Here is a tiny trained network, its code and every weight. The questions are about switching its units off for an input and a class, where a switched-off unit gives its printed mean instead of its output.

import numpy as np


def w(rows, s, z=0):
    codes = np.array(rows[::2]) - 128.0
    scale = np.full(codes.shape[1], s)
    scale[-1] = z or s
    return codes * scale


def f(y):
    return y / 2 * (1 + np.tanh(0.7978845608 * (y + 0.044715 * y**3)))


def log_softmax(a):
    a = a - a.max(-1, keepdims=True)
    return a - np.log(np.exp(a).sum(-1, keepdims=True))


def net(x, mask):
    res = np.array(x, float).reshape(1, 6) / 4 @ E
    y = f(res @ A[0][:, :-1].T + A[0][:, -1])
    res = res + np.where(mask, y, B[0][:, -1]) @ B[0][:, :-1]
    return log_softmax(res[-1] @ U[:, :-1].T + U[:, -1])


A, B = {}, {}
E = w([
[31,83,23,158,129,142,186,178,220],'x0',
[105,158,83,159,52,18,164,55,142],'x1',
[212,34,97,144,175,130,177,96,81],'x2',
[99,2,19,70,67,126,116,11,88],'x3',
[45,167,109,55,253,33,67,146,101],'x4',
[146,145,189,2,32,81,142,198,183],'x5',
],0.0092)
A[0] = w([
[2,144,73,96,106,105,143,130,146,100],'n0',
[177,235,141,103,127,48,178,81,90,117],'n1',
[25,119,35,82,105,67,181,188,227,127],'n2',
[117,167,129,122,86,225,61,75,168,211],'n3',
[113,190,138,68,94,72,89,172,133,1],'n4',
[68,198,119,107,138,25,64,151,124,167],'n5',
[87,138,97,102,42,102,94,83,112,43],'n6',
[157,147,97,251,143,154,209,193,128,93],'n7',
[196,146,173,135,123,22,126,129,123,104],'n8',
[139,163,181,143,204,177,84,246,118,141],'n9',
[81,223,135,218,166,126,93,32,94,115],'n10',
],0.009,0.0052)
B[0] = w([
[67,127,140,79,149,147,116,115,163,201],'n0',
[97,59,128,153,51,108,94,129,111,196],'n1',
[28,100,123,40,120,135,92,132,176,248],'n2',
[160,164,156,159,139,152,155,188,47,184],'n3',
[172,158,100,214,126,129,134,129,77,182],'n4',
[135,88,148,148,22,106,164,169,123,228],'n5',
[183,162,197,78,181,132,138,191,134,176],'n6',
[133,161,128,141,155,198,193,79,195,198],'n7',
[104,79,143,123,53,133,96,92,128,183],'n8',
[164,109,195,114,159,9,129,195,101,239],'n9',
[89,94,173,143,186,95,99,193,181,205],'n10',
],0.011,0.014)
U = w([
[156,199,88,133,139,90,125,107,133,11],'0',
[164,95,118,131,52,124,122,115,84,150],'1',
[164,175,159,150,202,74,93,159,74,145],'2',
[97,136,175,110,122,85,102,158,163,194],'3',
[120,80,40,109,224,107,111,37,110,151],'4',
[180,197,154,132,148,179,177,138,165,194],'5',
[87,252,129,97,121,125,127,138,118,1],'6',
[143,116,81,213,86,135,171,64,117,108],'7',
],0.014,0.0051)

Each question gives the input, the list of numbers given to net, and the class t.
The units are the neurons (one row each of A and B). Each row of codes is followed by its name. A weight is (code - 128) times the scale printed after its matrix; where a second scale follows, it is the last column's (A, B and U).
mask holds one flag per neuron, in row order. A switched-off neuron (its flag False) gives its mean, the last column of its row in B, instead of its output. The means were averaged over made-up inputs and are rounded, as every weight is.
A unit's drop is (log p(t) with every unit on - log p(t) with that unit switched off) / (log p(t) with every unit on - log p(t) with every unit switched off).
The circuit of an input: a set's keep is (log p(t) with only the set's units on - log p(t) with every unit switched off) / (log p(t) with every unit on - log p(t) with every unit switched off). Starting from all 11 units, units are removed one at a time, each time the one whose removal leaves the highest keep (on an exact tie, the one counted first), for as long as the keep stays at least 0.8.
units of the circuit, in order: the units of the circuit, biggest drop first
most important unit: the unit with the biggest drop
top k neurons: the k neurons with the biggest drops, biggest first
drop when u is switched off: that unit's drop, to one decimal
input [2,-7,4,-5,-2,-1], class 2: most important unit	n9
input [-5,-3,4,0,-4,-4], class 5: units of the circuit, in order	n9, n1
input [8,-5,-4,-6,-1,-7], class 5: top 2 neurons	n7, n1
input [8,-4,6,-1,-6,-6], class 5: top 2 neurons	n7, n1
input [1,0,0,-7,-2,3], class 2: units of the circuit, in order	n9, n2
input [-5,-1,-3,-3,8,5], class 1: top 2 neurons	n5, n4
input [-4,5,8,3,-4,-2], class 7: top 3 neurons	n9, n2, n5
input [2,-6,-1,-2,-6,7], class 5: units of the circuit, in order	n2, n1
input [-2,-4,-1,3,-3,0], class 1: top 2 neurons	n7, n9
input [-5,-4,2,3,-8,-6], class 7: top 2 neurons	n6, n9
input [-2,-6,5,3,1,-2], class 4: top 2 neurons	n5, n9
input [-6,-6,8,-6,2,7], class 2: top 2 neurons	n9, n2
input [-5,-6,8,6,6,6], class 4: top 2 neurons	n5, n9
input [2,4,-8,-3,-4,-8], class 5: most important unit	n7
input [3,5,6,-5,-1,-6], class 5: drop when n7 is switched off	0.4
input [8,1,-5,-2,-4,-2], class 6: drop when n9 is switched off	0.2
input [-6,-6,1,-4,-7,1], class 2: drop when n9 is switched off	1.2
input [1,-1,-4,-7,-5,-2], class 5: drop when n0 is switched off	0.0
